grid = [111 123 117 134 130 136 136  99 134 129 125 118]
The second entry from the left -> 123
Which number is the 1st entry from the left?
Answer: 111
The 4th entry: 134
Which number is the entry just left of 129?
Answer: 134

[103 151 108 110 156 131]
Which number is the entry just right of 110?
Answer: 156
The entry just right of 108: 110
Which number is the entry just left of 151?
Answer: 103
